Here is a tiny trained network, its code and every weight. The questions are about switching its units off for an input and a class, where a switched-off unit gives its printed mean instead of its output.

import numpy as np


def w(rows, s, z=0):
    codes = np.array(rows[::2]) - 128.0
    scale = np.full(codes.shape[1], s)
    scale[-1] = z or s
    return codes * scale


def f(y):
    return np.maximum(y, 0)


def log_softmax(a):
    a = a - a.max(-1, keepdims=True)
    return a - np.log(np.exp(a).sum(-1, keepdims=True))


def net(x, mask):
    res = np.array(x, float).reshape(1, 4) / 4 @ E
    y = f(res @ A[0][:, :-1].T + A[0][:, -1])
    res = res + np.where(mask, y, B[0][:, -1]) @ B[0][:, :-1]
    return log_softmax(res[-1] @ U[:, :-1].T + U[:, -1])


A, B = {}, {}
E = w([
[154,238,158,205,172],'x0',
[237,148,74,41,176],'x1',
[57,129,148,76,255],'x2',
[184,61,220,140,160],'x3',
],0.0088)
A[0] = w([
[153,138,135,72,123,2],'N1',
[45,82,212,217,112,15],'N2',
[163,200,154,191,174,60],'N3',
[87,111,123,116,210,71],'N4',
[75,175,74,104,110,17],'N5',
[186,195,142,122,161,113],'N6',
[65,212,41,93,90,91],'N7',
[105,123,97,130,202,22],'N8',
[67,158,91,74,205,70],'N9',
[118,60,120,106,109,57],'N10',
[145,80,206,160,170,94],'N11',
[145,156,137,175,165,49],'N12',
[82,161,80,82,104,47],'N13',
[108,53,104,109,104,149],'N14',
[39,104,155,195,133,81],'N15',
[251,143,99,38,195,79],'N16',
[54,142,176,115,165,47],'N17',
[175,89,175,133,132,68],'N18',
[181,138,71,51,182,52],'N19',
[69,85,133,54,174,158],'N20',
[150,100,190,114,147,63],'N21',
[165,112,180,107,132,44],'N22',
[121,81,100,47,131,159],'N23',
[180,127,106,179,92,18],'N24',
[158,87,234,108,133,77],'N25',
[173,90,83,150,54,55],'N26',
[102,220,119,186,168,164],'N27',
[92,114,160,93,217,42],'N28',
[165,92,152,192,174,63],'N29',
[93,96,105,96,104,34],'N30',
[170,136,121,163,57,22],'N31',
[114,101,137,89,109,7],'N32',
[63,115,129,150,113,52],'N33',
[64,170,95,124,85,49],'N34',
[148,68,103,127,31,80],'N35',
[170,74,171,120,145,61],'N36',
],0.014,0.0068)
B[0] = w([
[37,51,95,83,102,141],'N1',
[53,33,66,139,59,204],'N2',
[71,127,174,19,241,184],'N3',
[228,107,228,120,70,173],'N4',
[181,177,33,208,205,158],'N5',
[43,65,145,83,122,183],'N6',
[199,152,45,194,190,203],'N7',
[222,82,213,82,71,153],'N8',
[240,120,114,130,115,190],'N9',
[101,141,149,62,229,160],'N10',
[147,182,49,208,172,179],'N11',
[124,173,210,58,208,151],'N12',
[136,159,51,199,191,159],'N13',
[88,160,113,87,214,185],'N14',
[46,40,112,131,40,190],'N15',
[46,35,73,139,37,249],'N16',
[205,53,158,153,40,160],'N17',
[161,161,77,214,175,162],'N18',
[28,39,84,134,41,204],'N19',
[184,122,232,80,157,201],'N20',
[158,126,94,131,207,156],'N21',
[122,113,59,148,131,149],'N22',
[74,135,185,67,206,198],'N23',
[229,77,188,92,79,159],'N24',
[156,212,23,196,196,179],'N25',
[226,99,210,98,140,185],'N26',
[102,140,156,21,204,208],'N27',
[255,90,156,177,63,180],'N28',
[156,138,99,138,201,155],'N29',
[71,106,174,63,237,148],'N30',
[243,60,234,148,73,172],'N31',
[42,88,147,16,162,138],'N32',
[48,39,108,94,122,157],'N33',
[149,111,74,217,157,166],'N34',
[160,84,191,70,131,200],'N35',
[175,140,46,169,176,164],'N36',
],0.0088,0.015)
U = w([
[203,139,7,190,175,100],'0',
[227,107,204,125,62,102],'1',
[63,80,87,128,42,95],'2',
[92,132,186,73,197,43],'3',
[123,117,133,112,128,177],'4',
[74,248,170,212,49,6],'5',
],0.014,0.013)

Each question gives the input, the list of numbers given to net, and the class t.
The units are the neurons (one row each of A and B). Each row of codes is followed by its name. A weight is (code - 128) times the scale printed after its matrix; where a second scale follows, it is the last column's (A, B and U).
mask holds one flag per neuron, in row order. A switched-off neuron (its flag False) gives its mean, the last column of its row in B, instead of its output. The means were averaged over made-up inputs and are rounded, as every weight is.
A unit's drop is (log p(t) with every unit on - log p(t) with that unit switched off) / (log p(t) with every unit on - log p(t) with every unit switched off).
The circuit of an input: a set's keep is (log p(t) with only the set's units on - log p(t) with every unit switched off) / (log p(t) with every unit on - log p(t) with every unit switched off). Starting from the 12 units with the biggest drops (on a tie, the unit counted first), units are removed one at a time, each time the one whose removal leaves the highest keep (on an exact tie, the one counted first), for as long as the keep stays at least 0.8.
circuit, biggest first: the units of the circuit, biggest drop first
k most important neurons: the k neurons with the biggest drops, biggest first
drop of u: that unit's drop, to one decimal
input [-5,2,6,5], class 1: 3 most important neurons => (N20, N28, N4)
input [-7,8,-1,4], class 2: circuit, biggest first => (N16)
input [8,-2,-6,-2], class 3: 2 most important neurons => (N3, N27)
input [7,0,2,-6], class 3: 2 most important neurons => (N27, N3)
input [7,-3,8,1], class 1: 2 most important neurons => (N28, N17)
input [-1,-8,7,6], class 2: 3 most important neurons => (N2, N15, N33)
input [2,2,6,5], class 1: 2 most important neurons => (N4, N28)
input [-6,-3,0,5], class 3: 2 most important neurons => (N7, N10)
input [-6,-8,7,8], class 0: 2 most important neurons => (N25, N11)
input [2,-8,7,7], class 2: 3 most important neurons => (N2, N15, N7)
input [-1,8,8,7], class 1: 4 most important neurons => (N28, N4, N20, N8)
input [-7,6,7,7], class 0: 2 most important neurons => (N25, N36)
input [6,-5,6,3], class 1: 2 most important neurons => (N17, N28)
input [7,-2,-2,6], class 3: circuit, biggest first => (N3)
input [8,5,-6,-1], class 3: drop of N3 => 0.5
input [-8,5,-6,6], class 3: drop of N35 => 0.1
input [-4,-1,6,5], class 1: drop of N4 => 0.7
